Below is a small trained network, with its code and all its weights. Each question gives an input and a class and asks what happens when units are switched off, that is, made to give their printed mean instead of their output.

import numpy as np


def w(rows, s, z=0):
    codes = np.array(rows[::2]) - 128.0
    scale = np.full(codes.shape[1], s)
    scale[-1] = z or s
    return codes * scale


def f(y):
    return y / 2 * (1 + np.tanh(0.7978845608 * (y + 0.044715 * y**3)))


def log_softmax(a):
    a = a - a.max(-1, keepdims=True)
    return a - np.log(np.exp(a).sum(-1, keepdims=True))


def net(x, mask):
    res = np.array(x, float).reshape(1, 2) / 4 @ E
    y = f(res @ A[0][:, :-1].T + A[0][:, -1])
    res = res + np.where(mask, y, B[0][:, -1]) @ B[0][:, :-1]
    return log_softmax(res[-1] @ U[:, :-1].T + U[:, -1])


A, B = {}, {}
E = w([
[204,181,35],'x0',
[2,145,148],'x1',
],0.0094)
A[0] = w([
[127,175,77,1],'neuron 0',
[8,234,90,99],'neuron 1',
[123,69,170,184],'neuron 2',
[100,160,118,94],'neuron 3',
[119,89,24,104],'neuron 4',
[142,119,117,67],'neuron 5',
[112,135,138,62],'neuron 6',
],0.012,0.0024)
B[0] = w([
[96,170,41,157],'neuron 0',
[163,86,255,254],'neuron 1',
[74,216,32,183],'neuron 2',
[189,70,234,137],'neuron 3',
[13,98,154,175],'neuron 4',
[160,193,210,129],'neuron 5',
[120,159,120,125],'neuron 6',
],0.0073,0.0066)
U = w([
[209,2,173,2],'0',
[59,100,33,254],'1',
],0.006,0.00027)

Each question gives the input, the list of numbers given to net, and the class t.
The units are the neurons (one row each of A and B). Each row of codes is followed by its name. A weight is (code - 128) times the scale printed after its matrix; where a second scale follows, it is the last column's (A, B and U).
mask holds one flag per neuron, in row order. A switched-off neuron (its flag False) gives its mean, the last column of its row in B, instead of its output. The means were averaged over made-up inputs and are rounded, as every weight is.
A unit's drop is (log p(t) with every unit on - log p(t) with that unit switched off) / (log p(t) with every unit on - log p(t) with every unit switched off).
The circuit of an input: a set's keep is (log p(t) with only the set's units on - log p(t) with every unit switched off) / (log p(t) with every unit on - log p(t) with every unit switched off). Starting from all 7 units, units are removed one at a time, each time the one whose removal leaves the highest keep (on an exact tie, the one counted first), for as long as the keep stays at least 0.8.
circuit, biggest first: the units of the circuit, biggest drop first
unit that matters most: the unit with the biggest drop
k most important neurons: the k neurons with the biggest drops, biggest first
drop when u is switched off: that unit's drop, to one decimal
input [-7,-5], class 1: circuit, biggest first => neuron 2; neuron 1
input [-5,-3], class 1: 3 most important neurons => neuron 1; neuron 2; neuron 3
input [8,8], class 0: 3 most important neurons => neuron 1; neuron 3; neuron 2
input [-6,-4], class 1: circuit, biggest first => neuron 2; neuron 1
input [2,4], class 0: circuit, biggest first => neuron 1; neuron 2
input [-7,-3], class 1: unit that matters most => neuron 2
input [4,6], class 0: 3 most important neurons => neuron 1; neuron 2; neuron 3
input [5,5], class 0: 2 most important neurons => neuron 1; neuron 2
input [-5,-4], class 1: drop when neuron 4 is switched off => -0.1
input [-6,-1], class 1: drop when neuron 1 is switched off => 0.4
input [-7,-6], class 1: drop when neuron 6 is switched off => 0.0
